Below is a small trained network, with its code and all its weights. Each question gives an input and a class and asks what happens when units are switched off, that is, made to give their printed mean instead of their output.

import numpy as np


def w(rows, s, z=0):
    codes = np.array(rows[::2]) - 128.0
    scale = np.full(codes.shape[1], s)
    scale[-1] = z or s
    return codes * scale


def norm(h):
    return h / np.sqrt((h * h).mean(-1, keepdims=True) + 1e-5)


def f(y):
    return np.maximum(y, 0)


def log_softmax(a):
    a = a - a.max(-1, keepdims=True)
    return a - np.log(np.exp(a).sum(-1, keepdims=True))


def net(x, mask):
    res = np.array(x, float).reshape(1, 2) / 4 @ E
    u = 0
    for l in range(4):
        y = f(norm(res) @ A[l][:, :-1].T + A[l][:, -1])
        res = res + np.where(mask[u : u + 5], y, B[l][:, -1]) @ B[l][:, :-1]
        u += 5
    return log_softmax(norm(res)[-1] @ U[:, :-1].T + U[:, -1])


A, B = {}, {}
E = w([
[113,7,118,126,238],'x0',
[206,165,62,254,56],'x1',
],0.0074)
A[0] = w([
[151,211,123,188,2,143],'L0N1',
[166,164,212,50,97,2],'L0N2',
[104,93,40,221,86,151],'L0N3',
[216,115,37,217,164,6],'L0N4',
[134,179,118,82,73,184],'L0N5',
],0.0092,0.0064)
B[0] = w([
[112,170,77,44,171,255],'L0N1',
[61,73,216,115,109,154],'L0N2',
[192,185,164,100,131,216],'L0N3',
[221,23,248,183,127,191],'L0N4',
[70,166,254,97,80,199],'L0N5',
],0.0095,0.0094)
A[1] = w([
[67,205,158,85,100,149],'L1N1',
[226,89,6,192,97,110],'L1N2',
[102,202,40,89,85,10],'L1N3',
[112,236,42,128,103,80],'L1N4',
[206,202,23,109,87,4],'L1N5',
],0.011,0.0042)
B[1] = w([
[138,139,219,149,50,254],'L1N1',
[82,53,216,151,50,156],'L1N2',
[201,72,109,158,216,158],'L1N3',
[229,82,88,150,195,169],'L1N4',
[121,198,74,11,193,168],'L1N5',
],0.011,0.0083)
A[2] = w([
[158,233,78,105,177,68],'L2N1',
[197,190,3,151,49,1],'L2N2',
[96,155,167,38,174,137],'L2N3',
[217,87,99,229,61,160],'L2N4',
[122,85,123,233,126,67],'L2N5',
],0.011,0.0074)
B[2] = w([
[197,176,81,99,169,174],'L2N1',
[47,196,43,154,10,134],'L2N2',
[107,105,17,203,147,254],'L2N3',
[154,29,241,135,219,185],'L2N4',
[248,225,223,133,94,141],'L2N5',
],0.011,0.0082)
A[3] = w([
[83,99,193,118,106,69],'L3N1',
[64,150,171,154,63,171],'L3N2',
[60,158,176,139,15,253],'L3N3',
[135,106,167,8,81,21],'L3N4',
[155,97,106,88,188,69],'L3N5',
],0.016,0.0036)
B[3] = w([
[176,199,89,216,121,206],'L3N1',
[81,190,165,172,45,213],'L3N2',
[74,207,189,148,7,249],'L3N3',
[3,137,75,214,135,175],'L3N4',
[44,120,62,135,98,190],'L3N5',
],0.011)
U = w([
[42,215,185,217,8,189],'0',
[60,49,64,207,180,254],'1',
[237,241,46,74,163,193],'2',
[208,22,230,225,190,201],'3',
[123,145,173,65,114,2],'4',
[152,85,153,26,42,2],'5',
],0.013,0.008)

Each question gives the input, the list of numbers given to net, and the class t.
The units are the neurons (one row each of A and B). Each row of codes is followed by its name. A weight is (code - 128) times the scale printed after its matrix; where a second scale follows, it is the last column's (A, B and U).
mask holds one flag per neuron, layer by layer. A switched-off neuron (its flag False) gives its mean, the last column of its row in B, instead of its output. The means were averaged over made-up inputs and are rounded, as every weight is.
A unit's drop is (log p(t) with every unit on - log p(t) with that unit switched off) / (log p(t) with every unit on - log p(t) with every unit switched off).
unit that matters most: the unit with the biggest drop
k most important neurons: the k neurons with the biggest drops, biggest first
drop of u: that unit's drop, to one decimal
input [3,-2], class 1: 2 most important neurons : (L0N5 L1N1)
input [2,-5], class 1: 2 most important neurons : (L0N5 L3N3)
input [1,-7], class 1: 2 most important neurons : (L0N5 L2N3)
input [4,0], class 1: most important neuron : (L0N4)
input [0,2], class 2: 3 most important neurons : (L0N1 L0N3 L1N1)
input [0,7], class 2: 2 most important neurons : (L0N3 L0N1)
input [2,-2], class 1: 3 most important neurons : (L0N5 L1N1 L3N3)
input [0,1], class 2: 2 most important neurons : (L0N1 L0N3)
input [7,0], class 1: 3 most important neurons : (L1N1 L0N4 L3N3)
input [-2,8], class 2: 2 most important neurons : (L0N1 L1N5)
input [1,-3], class 1: 2 most important neurons : (L0N5 L1N1)
input [2,-4], class 1: 2 most important neurons : (L0N5 L3N3)
input [5,1], class 3: 2 most important neurons : (L0N1 L0N5)
input [7,2], class 3: unit that matters most : L0N1
input [7,7], class 3: drop of L1N5 : 0.0
input [0,6], class 2: drop of L0N3 : 0.2
input [-2,5], class 2: drop of L0N1 : 0.4
input [3,6], class 3: drop of L0N4 : 1.4
